[[145 112 111 146 146]
 [145 109 109 149 146]
 [108 147 147 109 109]]
->
[[145 112]
 [145 109]]

[[ 98 118 130]
 [114 110 135]
 [114 118 124]]
->
[[ 98 118]
 [114 110]]

[[149 106 108 150]
 [148 109 108 146]
 [147 106 107 149]
 [109 148 148 105]
 [148 107 108 147]]
->
[[149 106]
 [148 109]]

[[114 148]
 [150 131]
 [123 148]]
->
[[114 148]
 [150 131]]

[[110 106 148 108]
 [149 148 106 147]
 [149 145 111 147]
 [146 150 107 150]]
->
[[110 106]
 [149 148]]

[[158 135 116 138]
 [139 126 121 122]
 [130 127 135 132]]
->
[[158 135]
 [139 126]]

[[100 154 155]
 [156 102 101]
 [156 103 101]]
->
[[100 154]
 [156 102]]
---
[[149 134 117 134]
 [135 132 148 115]
 [123 121 129 121]
 [105 133 111 114]
 [114 146 148 142]
 [138 120 108 140]
 [108 128 105 121]
 [122 117 110 151]]
->
[[134 117 134 149]
 [132 148 115 135]
 [121 129 121 123]
 [133 111 114 105]
 [146 148 142 114]
 [120 108 140 138]
 [128 105 121 108]
 [117 110 151 122]]

[[111 150 147 125 149 119 157 104 131 138 149]
 [144 111 109 135 102 139 107 153 129 118 109]
 [129 130 145 100 144 136 142 113 106 124 148]
 [128 131 150 106 143 135 142 116 112 125 148]]
->
[[150 147 125 149 119 157 104 131 138 149 111]
 [111 109 135 102 139 107 153 129 118 109 144]
 [130 145 100 144 136 142 113 106 124 148 129]
 [131 150 106 143 135 142 116 112 125 148 128]]

[[136 127 139 126 144 149 115]
 [135 121 130 125 139 148 112]
 [127 125 118 125 110 151 134]
 [122 128 117 123 102 146 130]
 [131 125 131 122 139 149 112]]
->
[[127 139 126 144 149 115 136]
 [121 130 125 139 148 112 135]
 [125 118 125 110 151 134 127]
 [128 117 123 102 146 130 122]
 [125 131 122 139 149 112 131]]

[[139 141 138 124 143 110 110 119 109 135 125 148 136 137 140 140]
 [115 111 114 131 107 141 141 135 140 117 124 104 120 117 114 114]
 [123 115 117 130 111 120 120 127 118 119 114 116 133 122 124 124]
 [128 120 120 131 116 118 118 127 116 121 113 124 137 126 129 129]
 [138 142 139 122 146 113 113 118 113 137 129 147 130 136 138 138]]
->
[[141 138 124 143 110 110 119 109 135 125 148 136 137 140 140 139]
 [111 114 131 107 141 141 135 140 117 124 104 120 117 114 114 115]
 [115 117 130 111 120 120 127 118 119 114 116 133 122 124 124 123]
 [120 120 131 116 118 118 127 116 121 113 124 137 126 129 129 128]
 [142 139 122 146 113 113 118 113 137 129 147 130 136 138 138 138]]

[[132 130 123 120 130 114 121]
 [132 119 132 126 132 106 118]
 [134 125 126 122 133 109 122]
 [127 122 132 129 126 119 118]
 [127 116 138 140 133 130 136]
 [131 129 126 129 134 129 138]
 [126 120 137 139 130 134 135]
 [128 117 138 140 134 131 139]
 [129 120 134 132 131 120 126]
 [127 125 131 129 127 127 125]
 [132 128 127 129 135 127 138]
 [129 118 134 130 130 112 118]]
->
[[130 123 120 130 114 121 132]
 [119 132 126 132 106 118 132]
 [125 126 122 133 109 122 134]
 [122 132 129 126 119 118 127]
 [116 138 140 133 130 136 127]
 [129 126 129 134 129 138 131]
 [120 137 139 130 134 135 126]
 [117 138 140 134 131 139 128]
 [120 134 132 131 120 126 129]
 [125 131 129 127 127 125 127]
 [128 127 129 135 127 138 132]
 [118 134 130 130 112 118 129]]

[[138 120 126 103 116]
 [112 131 121 142 137]]
->
[[120 126 103 116 138]
 [131 121 142 137 112]]

[[115 110 136 108 133 108 148 132 121 111]
 [141 138 129 141 119 141 114 132 139 138]
 [137 148 114 148 129 148 110 118 129 148]
 [137 120 145 125 114 125 129 146 141 120]
 [147 147 124 151 118 152 104 129 140 147]
 [123 143 107 139 141 139 120 108 116 143]
 [148 148 124 152 117 153 103 130 141 147]
 [114 107 139 105 132 105 150 134 122 107]]
->
[[110 136 108 133 108 148 132 121 111 115]
 [138 129 141 119 141 114 132 139 138 141]
 [148 114 148 129 148 110 118 129 148 137]
 [120 145 125 114 125 129 146 141 120 137]
 [147 124 151 118 152 104 129 140 147 147]
 [143 107 139 141 139 120 108 116 143 123]
 [148 124 152 117 153 103 130 141 147 148]
 [107 139 105 132 105 150 134 122 107 114]]
---
[[117 143 150 113]
 [153 135 143 152]
 [151 154 105 118]]
->
[[153 135 143]
 [151 154 105]]

[[122 136 123 134 123]
 [131 132 130 126 113]
 [130 127 122 103 128]
 [115 122 136 117 123]]
->
[[131 132 130]
 [130 127 122]]

[[119 118 114 136]
 [141 137 120 143]
 [135 133 137 150]
 [152 154 129 115]]
->
[[141 137 120]
 [135 133 137]]

[[120 111 151 149 107]
 [126 142 119 117 142]
 [139 149 106 108 154]]
->
[[126 142 119]
 [139 149 106]]

[[127 129 140 131 127]
 [132 109 140 132 132]
 [141 111 107 158 108]
 [127 138 119 126 132]]
->
[[132 109 140]
 [141 111 107]]

[[146 138 141 112 140]
 [114 116 108 136 115]
 [148 142 121 107 134]]
->
[[114 116 108]
 [148 142 121]]

[[133 133 121 139 134]
 [135 130 125 135 135]
 [144 118 100 117 144]
 [154 136 103 135 122]
 [144 147 125 148 115]]
->
[[135 130 125]
 [144 118 100]]

[[133 137 128 139]
 [143 146 146 140]
 [156 136 125 142]
 [116 110 109 102]
 [128 136 145 142]]
->
[[143 146 146]
 [156 136 125]]

[[128 112 134 118 136]
 [128 130 146 110 128]
 [130 115 127 119 150]
 [127 115 143 112 128]]
->
[[128 130 146]
 [130 115 127]]
